a =
array([[5707, 5032, 6397, 4865, 3541, 7511, 1032, 4665, 4956, 8034, 5681,
        3672, 4886, 5013, 3836],
       [3944, 4541, 6598, 5542, 5737, 3190, 7511, 4369, 2940, 4266, 4476,
        8047, 6210, 3068, 6388],
       [4432, 4760, 4992, 4840, 5505, 2839, 2168, 3236, 5038, 5497, 5299,
        3955, 3852, 6183, 5113],
       [3757, 4538, 5368, 3209, 5758, 4731, 5237, 6028, 5436, 6297, 5244,
        4152, 4411, 5547, 4204],
       [4834, 3596, 3827, 7208, 5543, 6593, 2123, 5183, 5848, 3915, 5315,
        5205, 5237, 4982, 5346],
       [5510, 3507, 4693, 5569, 6704, 5536, 9000, 6523, 4054, 2786, 5559,
        6381, 5852, 2877, 4787]])
a[0, 0] -> 5707
a[:, 2] -> [6397, 6598, 4992, 5368, 3827, 4693]
a[2, 0] -> 4432
a[5, 5] -> 5536
a[5, 4] -> 6704
a[4] -> [4834, 3596, 3827, 7208, 5543, 6593, 2123, 5183, 5848, 3915, 5315, 5205, 5237, 4982, 5346]
a[4, 10] -> 5315
a[5, 0] -> 5510
a[3, 2] -> 5368
a[:, 13] -> [5013, 3068, 6183, 5547, 4982, 2877]
a[3, 10] -> 5244
a[:, 4] -> [3541, 5737, 5505, 5758, 5543, 6704]
a[0, 10] -> 5681
a[3, 13] -> 5547
a[:, 12] -> [4886, 6210, 3852, 4411, 5237, 5852]
a[0] -> [5707, 5032, 6397, 4865, 3541, 7511, 1032, 4665, 4956, 8034, 5681, 3672, 4886, 5013, 3836]
a[0, 1] -> 5032
a[:, 11] -> [3672, 8047, 3955, 4152, 5205, 6381]
a[5, 9] -> 2786
a[:, 9] -> [8034, 4266, 5497, 6297, 3915, 2786]
a[5] -> [5510, 3507, 4693, 5569, 6704, 5536, 9000, 6523, 4054, 2786, 5559, 6381, 5852, 2877, 4787]
a[1, 0] -> 3944
a[4, 4] -> 5543
a[2, 13] -> 6183
a[5, 7] -> 6523
a[2, 6] -> 2168
a[4, 1] -> 3596
a[:, 8] -> [4956, 2940, 5038, 5436, 5848, 4054]
a[:, 7] -> [4665, 4369, 3236, 6028, 5183, 6523]
a[1] -> [3944, 4541, 6598, 5542, 5737, 3190, 7511, 4369, 2940, 4266, 4476, 8047, 6210, 3068, 6388]
a[2, 3] -> 4840

arr = [6.77 2.07 5.30 8.71]
arr[0]: 6.77
arr[3]: 8.71
arr[2]: 5.30

data =
[[ -64.16   56.30  -40.06   57.42  121.44  227.94   37.18  142.77   50.79
   -28.83    6.79  -24.51]
 [-114.47 -117.76   16.19   28.04  -20.06   97.02  109.47 -138.61    8.43
     5.16  135.44  -59.99]
 [  43.83 -118.00  114.52    5.38 -217.36  234.69  134.20 -192.64  170.78
   183.92  -81.85  -95.46]
 [ -32.16   39.27   56.95  109.91   81.99  -59.01   -2.02   46.71    0.47
   133.16  -22.81   80.22]
 [ 198.69  151.41  -16.99   21.75  161.20  -19.21   31.13  -24.44   21.92
   -11.54  176.11  299.14]
 [ 198.58  -19.26  131.75    0.56  141.84  168.75  109.49  179.76   38.28
   125.73  174.79   94.49]
 [  61.05   60.91   32.20   99.30    2.07   49.44   90.56 -106.56  190.26
   187.00 -291.88   70.36]
 [ 198.14 -245.58  -10.20  110.35   64.71  -47.48  -87.97  -51.49  129.81
    42.08   34.66  202.48]]
Rows and columns are counted from 0.
(0, 0): -64.16
(6, 11): 70.36
(6, 10): -291.88
(1, 10): 135.44
(3, 10): -22.81
(6, 3): 99.30
(4, 1): 151.41
(0, 6): 37.18
(6, 2): 32.20
(3, 11): 80.22
(2, 1): -118.00
(7, 1): -245.58
(7, 4): 64.71
(5, 1): -19.26
(7, 10): 34.66
(2, 4): -217.36
(6, 0): 61.05
(4, 5): -19.21
(3, 3): 109.91
(4, 9): -11.54
(5, 2): 131.75
(0, 11): -24.51
(4, 4): 161.20
(5, 11): 94.49
(0, 2): -40.06
(6, 9): 187.00
(1, 8): 8.43
(3, 1): 39.27
(5, 8): 38.28
